Here is a tiny trained network, its code and every weight. The questions are about switching its units off for an input and a target symbol, where a switched-off unit gives its printed mean instead of its output.

import numpy as np


def w(rows, s, z=0):
    codes = np.array(rows[::2]) - 128.0
    scale = np.full(codes.shape[1], s)
    scale[-1] = z or s
    return codes * scale


def norm(h):
    return h / np.sqrt((h * h).mean(-1, keepdims=True) + 1e-5)


def f(y):
    return y / 2 * (1 + np.tanh(0.7978845608 * (y + 0.044715 * y**3)))


def softmax(a):
    e = np.exp(a - a.max(-1, keepdims=True))
    return e / e.sum(-1, keepdims=True)


def log_softmax(a):
    a = a - a.max(-1, keepdims=True)
    return a - np.log(np.exp(a).sum(-1, keepdims=True))


def net(x, mask):
    ids = ['ΛΞΣΦΨΩαβδεζηθπτ'.index(c) for c in x.split()]
    T = len(ids)
    res = E[ids] + P[:T]
    r = norm(res)
    for j in range(3):
        rows = slice(3 * j, 3 * j + 3)
        q, k, v = (r @ M[0][rows].T for M in (Q, K, V))
        z = softmax(np.where(np.tri(T) > 0, q @ k.T / 3**0.5, -1e9)) @ v
        o = O[0][rows]
        res = res + np.where(mask[j], z, o[:, -1]) @ o[:, :-1]
    y = f(norm(res) @ A[0][:, :-1].T + A[0][:, -1])
    res = res + np.where(mask[3:11], y, B[0][:, -1]) @ B[0][:, :-1]
    return log_softmax(norm(res)[-1] @ U[:, :-1].T + U[:, -1])


Q, K, V, O, A, B = {}, {}, {}, {}, {}, {}
E = w([
[173,30,98,146],'Λ',
[82,108,177,84],'Ξ',
[228,73,97,76],'Σ',
[165,82,73,189],'Φ',
[133,15,138,164],'Ψ',
[118,36,149,188],'Ω',
[128,87,82,113],'α',
[145,72,85,180],'β',
[122,2,159,186],'δ',
[152,91,82,206],'ε',
[107,52,124,154],'ζ',
[113,83,99,188],'η',
[116,25,156,188],'θ',
[143,19,165,184],'π',
[144,71,85,194],'τ',
],0.00056)
P = w([
[147,199,150,143],'0',
[51,2,70,177],'1',
[110,124,190,45],'2',
[99,33,40,118],'3',
[100,121,207,27],'4',
[105,107,29,102],'5',
[101,117,210,33],'6',
[109,134,31,99],'7',
],0.00086)
Q[0] = w([
[76,110,212,26],'h1',
[79,147,218,49],'h1',
[165,128,40,184],'h1',
[135,118,181,119],'h2',
[57,134,120,176],'h2',
[63,118,121,167],'h2',
[118,129,42,211],'h3',
[103,131,3,214],'h3',
[97,119,29,217],'h3',
],0.0046)
K[0] = w([
[190,223,184,171],'h1',
[194,230,147,193],'h1',
[29,28,95,50],'h1',
[84,149,159,62],'h2',
[73,69,80,200],'h2',
[82,96,129,176],'h2',
[21,20,77,25],'h3',
[29,2,105,15],'h3',
[48,13,99,52],'h3',
],0.0041)
V[0] = w([
[36,169,215,75],'h1',
[114,231,71,165],'h1',
[155,87,144,63],'h1',
[39,71,115,103],'h2',
[101,131,99,92],'h2',
[242,161,111,138],'h2',
[107,66,253,182],'h3',
[79,186,97,75],'h3',
[141,150,182,56],'h3',
],0.0025)
O[0] = w([
[90,97,254,65,164],'h1',
[224,46,133,101,50],'h1',
[32,144,101,125,161],'h1',
[174,155,90,177,253],'h2',
[156,136,135,163,145],'h2',
[94,141,170,82,20],'h2',
[120,242,195,173,226],'h3',
[129,53,160,75,79],'h3',
[52,71,162,120,147],'h3',
],0.0022,0.00079)
A[0] = w([
[166,168,20,235,100],'n1',
[164,184,179,3,137],'n2',
[109,64,81,69,142],'n3',
[97,198,109,169,1],'n4',
[153,193,247,13,4],'n5',
[123,165,53,152,77],'n6',
[133,52,114,93,233],'n7',
[10,175,172,141,180],'n8',
],0.0025,0.00092)
B[0] = w([
[30,53,98,161,254],'n1',
[95,80,85,230,134],'n2',
[122,202,148,149,198],'n3',
[186,55,166,103,107],'n4',
[85,79,144,209,119],'n5',
[114,57,251,191,170],'n6',
[120,195,94,146,217],'n7',
[191,154,37,76,225],'n8',
],0.0019,0.00092)
U = w([
[45,40,59,225,218],'Λ',
[50,72,254,64,223],'Ξ',
[55,197,41,40,252],'Σ',
[175,111,109,130,64],'Φ',
[141,203,146,166,68],'Ψ',
[144,167,161,162,70],'Ω',
[198,37,132,39,145],'α',
[191,117,112,135,101],'β',
[134,183,149,153,58],'δ',
[160,120,127,125,42],'ε',
[159,133,188,199,123],'ζ',
[167,117,139,131,63],'η',
[135,168,150,154,45],'θ',
[131,162,153,156,23],'π',
[179,116,121,148,64],'τ',
],0.0082,0.0034)

Each question gives the input, a string of symbols that net reads in full, and the target symbol t.
The units are the heads (3 rows each of Q, K, V and O) and the neurons (one row each of A and B). Each row of codes is followed by its name. A weight is (code - 128) times the scale printed after its matrix; where a second scale follows, it is the last column's (O, A, B and U).
mask holds one flag per unit, heads first, then neurons. A switched-off unit (its flag False) gives its mean, the last column of its rows in O or B, instead of its output. The means were averaged over made-up inputs and are rounded, as every weight is.
A unit's drop is (log p(t) with every unit on - log p(t) with that unit switched off) / (log p(t) with every unit on - log p(t) with every unit switched off).
The circuit of an input: a set's keep is (log p(t) with only the set's units on - log p(t) with every unit switched off) / (log p(t) with every unit on - log p(t) with every unit switched off). Starting from all 11 units, units are removed one at a time, each time the one whose removal leaves the highest keep (on an exact tie, the one counted first), for as long as the keep stays at least 0.8.
units of the circuit, in order: the units of the circuit, biggest drop first
heads that matter: for each layer, one digit per head in row order, 1 if its drop is at least 0.15 and else 0, layers parted by /
drop when u is switched off: that unit's drop, to one decimal
input Λ π Ξ Ξ Φ, target Λ: units of the circuit, in order : [n1 h1]
input Λ Ξ ζ Λ ζ Σ ε, target Λ: units of the circuit, in order : [n1 h1]
input Σ ζ η β ζ τ Ξ, target Σ: heads that matter : 001
input α Λ τ α Λ, target α: heads that matter : 101
input α Ψ Λ β α, target α: heads that matter : 101
input α Ξ Ξ, target α: heads that matter : 101
input Λ Λ Ψ, target Λ: units of the circuit, in order : [n1 h1]
input Σ β Ξ α Λ, target Σ: heads that matter : 001
input Σ Σ Ξ τ Σ, target Σ: units of the circuit, in order : [h1]
input Ξ Ξ Λ ζ Ξ η ζ Σ, target Λ: units of the circuit, in order : [n6 n8]
input Λ Λ δ Φ Λ Ξ η, target Λ: units of the circuit, in order : [h1 n1]
input Λ Ξ Ξ Ξ, target Σ: drop when n6 is switched off : -0.1
input Σ Σ Σ Λ Ξ Ψ τ, target Σ: drop when h3 is switched off : 0.3
input Λ ζ Ξ Ξ Ξ τ ζ, target Λ: units of the circuit, in order : [h1]
input α Ξ Φ, target α: drop when h3 is switched off : 0.3
input Σ β Ξ Ξ Σ, target Σ: drop when n1 is switched off : 0.2
